Below are the code and all the weights of a small trained network. Each question names an input and a class and asks about switching units off, where a switched-off unit gives its printed mean instead of its output.

import numpy as np


def w(rows, s, z=0):
    codes = np.array(rows[::2]) - 128.0
    scale = np.full(codes.shape[1], s)
    scale[-1] = z or s
    return codes * scale


def norm(h):
    return h / np.sqrt((h * h).mean(-1, keepdims=True) + 1e-5)


def f(y):
    return np.maximum(y, 0)


def log_softmax(a):
    a = a - a.max(-1, keepdims=True)
    return a - np.log(np.exp(a).sum(-1, keepdims=True))


def net(x, mask):
    res = np.array(x, float).reshape(1, 4) / 4 @ E
    u = 0
    for l in range(2):
        y = f(norm(res) @ A[l][:, :-1].T + A[l][:, -1])
        res = res + np.where(mask[u : u + 6], y, B[l][:, -1]) @ B[l][:, :-1]
        u += 6
    return log_softmax(norm(res)[-1] @ U[:, :-1].T + U[:, -1])


A, B = {}, {}
E = w([
[209,40,115,171,250,197,74],'x0',
[26,93,111,202,75,116,126],'x1',
[170,197,94,220,65,152,144],'x2',
[135,255,110,226,195,204,149],'x3',
],0.0044)
A[0] = w([
[132,203,122,32,144,117,154,127],'L0N1',
[159,10,125,151,200,154,124,194],'L0N2',
[8,157,128,190,159,130,132,12],'L0N3',
[87,8,134,11,113,107,125,25],'L0N4',
[206,94,117,142,60,118,124,31],'L0N5',
[138,58,107,190,168,126,131,10],'L0N6',
],0.015,0.0014)
B[0] = w([
[76,126,195,141,153,197,95,182],'L0N1',
[92,151,85,104,195,63,42,238],'L0N2',
[81,106,77,182,97,76,133,184],'L0N3',
[142,7,185,33,92,90,172,255],'L0N4',
[65,109,82,184,181,110,137,166],'L0N5',
[151,188,186,96,104,164,115,182],'L0N6',
],0.016,0.014)
A[1] = w([
[197,71,100,114,97,166,91,113],'L1N1',
[113,96,37,225,53,117,247,135],'L1N2',
[154,116,119,192,58,70,153,82],'L1N3',
[138,56,141,121,92,125,204,54],'L1N4',
[253,167,102,62,188,112,124,115],'L1N5',
[72,209,133,228,39,187,193,253],'L1N6',
],0.015,0.0021)
B[1] = w([
[95,133,128,154,103,117,134,151],'L1N1',
[124,147,85,113,127,184,249,241],'L1N2',
[78,182,154,118,115,146,181,185],'L1N3',
[167,169,74,126,144,86,81,220],'L1N4',
[170,156,145,198,39,146,137,184],'L1N5',
[150,159,73,120,143,57,77,254],'L1N6',
],0.019,0.0087)
U = w([
[110,8,144,40,125,37,116,184],'0',
[215,170,161,203,58,178,126,108],'1',
[170,66,110,165,138,169,171,2],'2',
[113,209,107,167,162,90,28,193],'3',
[155,104,148,150,118,164,175,8],'4',
[105,173,29,132,107,104,244,184],'5',
[102,105,218,130,170,232,132,132],'6',
[152,95,150,148,101,177,173,1],'7',
],0.013,0.0054)

Each question gives the input, the list of numbers given to net, and the class t.
The units are the neurons (one row each of A and B). Each row of codes is followed by its name. A weight is (code - 128) times the scale printed after its matrix; where a second scale follows, it is the last column's (A, B and U).
mask holds one flag per neuron, layer by layer. A switched-off neuron (its flag False) gives its mean, the last column of its row in B, instead of its output. The means were averaged over made-up inputs and are rounded, as every weight is.
A unit's drop is (log p(t) with every unit on - log p(t) with that unit switched off) / (log p(t) with every unit on - log p(t) with every unit switched off).
The circuit of an input: a set's keep is (log p(t) with only the set's units on - log p(t) with every unit switched off) / (log p(t) with every unit on - log p(t) with every unit switched off). Starting from all 12 units, units are removed one at a time, each time the one whose removal leaves the highest keep (on an exact tie, the one counted first), for as long as the keep stays at least 0.8.
units of the circuit, in order: the units of the circuit, biggest drop first
top k neurons: the k neurons with the biggest drops, biggest first
top k neurons in layer l: the k neurons of layer l with the biggest drops, biggest first
drop of u: that unit's drop, to one decimal
input [-2,-3,5,-3], class 5: top 4 neurons : (L0N5 L0N2 L0N6 L0N4)
input [6,4,-2,7], class 3: units of the circuit, in order : (L0N4)
input [-1,-6,-4,6], class 6: top 2 neurons in layer 0 : (L0N3 L0N1)
input [4,-6,2,3], class 1: units of the circuit, in order : (L1N5 L0N3 L0N5)
input [-8,3,2,-4], class 5: units of the circuit, in order : (L0N2 L0N6 L1N2)
input [-7,5,-8,7], class 5: top 3 neurons : (L0N3 L1N2 L0N2)
input [3,-6,4,2], class 1: units of the circuit, in order : (L0N3 L1N5 L1N6)
input [-1,-1,-2,4], class 3: top 2 neurons in layer 0 : (L0N1 L0N4)
input [-3,5,-3,-1], class 5: top 3 neurons in layer 1 : (L1N2 L1N3 L1N4)
input [0,-7,-6,3], class 6: top 2 neurons : (L0N1 L1N6)
input [-2,-4,0,5], class 3: top 3 neurons : (L0N4 L1N6 L0N2)
input [6,-6,-1,6], class 1: units of the circuit, in order : (L1N5 L0N3)
input [6,-3,4,1], class 3: top 2 neurons : (L0N2 L0N4)
input [1,4,-4,8], class 5: units of the circuit, in order : (L0N3 L1N2)
input [-4,6,4,-6], class 5: top 2 neurons : (L0N2 L1N2)
input [-5,-5,4,3], class 3: top 2 neurons : (L0N4 L1N6)
input [8,-8,-5,0], class 3: top neuron in layer 1 : (L1N5)
input [-5,2,1,2], class 5: top 2 neurons in layer 0 : (L0N3 L0N2)
input [4,-8,-7,6], class 3: top 2 neurons : (L0N4 L0N2)
input [3,-2,-1,4], class 1: top neuron in layer 0 : (L0N3)
input [7,2,-7,5], class 3: drop of L0N2 : 0.2
input [-1,-8,-7,4], class 6: drop of L0N1 : 0.5
input [6,1,6,-5], class 3: drop of L0N4 : 0.1
